x =
130  116  119  127  104  128  127
134  119  130  129  127  128  130
127  120  121  128  130  124  130
128  122  119  129  131  126  129
126  120  122  129  123  128  121
130  121  119  129  128  128  129
133  122  123  129  125  127  130
129  121  142  143  134  144  124
139  127  109  123  127  114  148
129  130  119  128  130  127  132
129  121  127  129  128  129  127
123  121  120  129  133  126  128
Counting starts at 0.
Find the entry at row 2, column 0.
127
The entry directly below the largest entry -> 132
Find the entry in the top-right corner.
127
The entry in row 0 and column 1 -> 116
Find the entry in the top-left corner.
130
Find the entry at row 2, column 2.
121
Find the largest entry.
148
The entry in row 1 and column 0: 134
Find the bottom-left entry.
123
Find the entry in row 1 and column 1.
119
The entry at row 0, column 2 is 119
Find the entry just right of 109.
123
The entry directly above 144: 127
The bottom-right entry -> 128
Find the entry just left of the smallest entry.
127
Find the entry directly below the smallest entry.
127

A =
146,145,129,126,130
148,115,127,127,128
143,147,128,129,128
154,147,127,129,126
102,143,126,127,127
The entry in the bottom-right corner?
A: 127
The entry in the top-left corner -> 146
The bottom-left entry is 102
The last entry of the largest entry's row -> 126
The third entry on the diagonal from the top-right corner: 128
The smallest entry in the first row -> 126

arr =
[[130 136 140 135 141 135 129 119 131 141 136 128 140 136]
 [133 121 128 153 131 138 138 133 136 131 136 125 128 143]
 [131 142 144 129 143 134 127 117 130 143 137 131 144 134]
 [129 116 113 130 113 124 132 145 129 113 121 129 113 125]
 [129 148 141 106 138 125 122 123 126 138 128 139 141 118]
 [132 134 140 146 142 139 133 120 134 142 140 127 141 143]
 [132 136 142 143 143 138 132 119 134 143 140 128 142 141]
 [128 123 116 116 115 121 128 142 126 115 119 132 116 117]
 [130 141 143 128 143 133 127 117 130 143 136 131 143 133]
 [128 124 116 114 114 120 128 143 126 114 118 133 116 116]
 [132 135 142 144 144 139 133 119 134 144 141 127 142 142]]
The first entry, reading row by row: 130
Which number is the 2nd entry on the main diagonal?
Answer: 121
Which number is the bottom-left entry?
Answer: 132
Which number is the top-right entry?
Answer: 136
Which number is the smallest entry?
Answer: 106
Which number is the fifth entry from the end, reading row by row?
Answer: 144
Which number is the entry directly below the largest entry?
Answer: 129
The third entry on the main diagonal is 144
Which number is the 2nd entry on the diagonal from the top-right corner?
Answer: 128
Which number is the third entry on the diagonal from the top-right corner?
Answer: 131
The last entry, reading row by row is 142
The entry just left of the largest entry -> 128
Which number is the bottom entry of the column that holds the smallest entry?
Answer: 144
The last entry of the smallest entry's row is 118
The 3rd largest entry is 146
The last entry in the row that holds the largest entry is 143
The smallest entry in the last column: 116
The 2nd largest entry is 148

[109 112 146 112 126 116 128 129 134 133 133 105]
Read off the entry just right of 129.
A: 134
The third entry from the left is 146
Read off the entry just left of 146.
A: 112
The entry just right of the largest entry is 112

Read these off the row that follows.
1) Find the 1st entry from the right.
2) Find the first entry from the left.
3) Find the 4th entry.
[128 115 104 113 112 115]
1) 115
2) 128
3) 113

m =
[[145 110 141 142 105]
 [117 147 115 115 152]
 [112 146 114 114 151]
 [143 109 141 144 105]
 [116 146 120 116 153]
 [114 146 111 117 152]
 [144 110 141 142 102]
 [142 109 139 142 106]
 [113 146 117 114 151]
 [115 146 116 115 153]
 [115 149 114 116 151]
 [114 149 117 116 148]
 [116 145 111 115 148]]
Counting starts at 0.
Give the entry at the centre.
141
The entry at row 0, column 0 -> 145
Give the entry in row 0 and column 2.
141
Give the entry in row 2 and column 0.
112
Give the minimum.
102
The entry in the bottom-right corner -> 148
Give the top-right entry.
105
The entry in the bottom-left corner: 116
Give the entry in row 0 and column 1.
110
Give the entry just left of the smallest entry.
142
Give the entry in row 1 and column 0.
117
The entry directly below the centre entry: 139
Give the entry directly above the centre entry.
111
The entry directly above the smallest entry is 152
The entry at row 1, column 1 is 147
Give the entry directly below the smallest entry.
106

145,137,106,144,111,112
The entry just left of 106 is 137
The maximum: 145
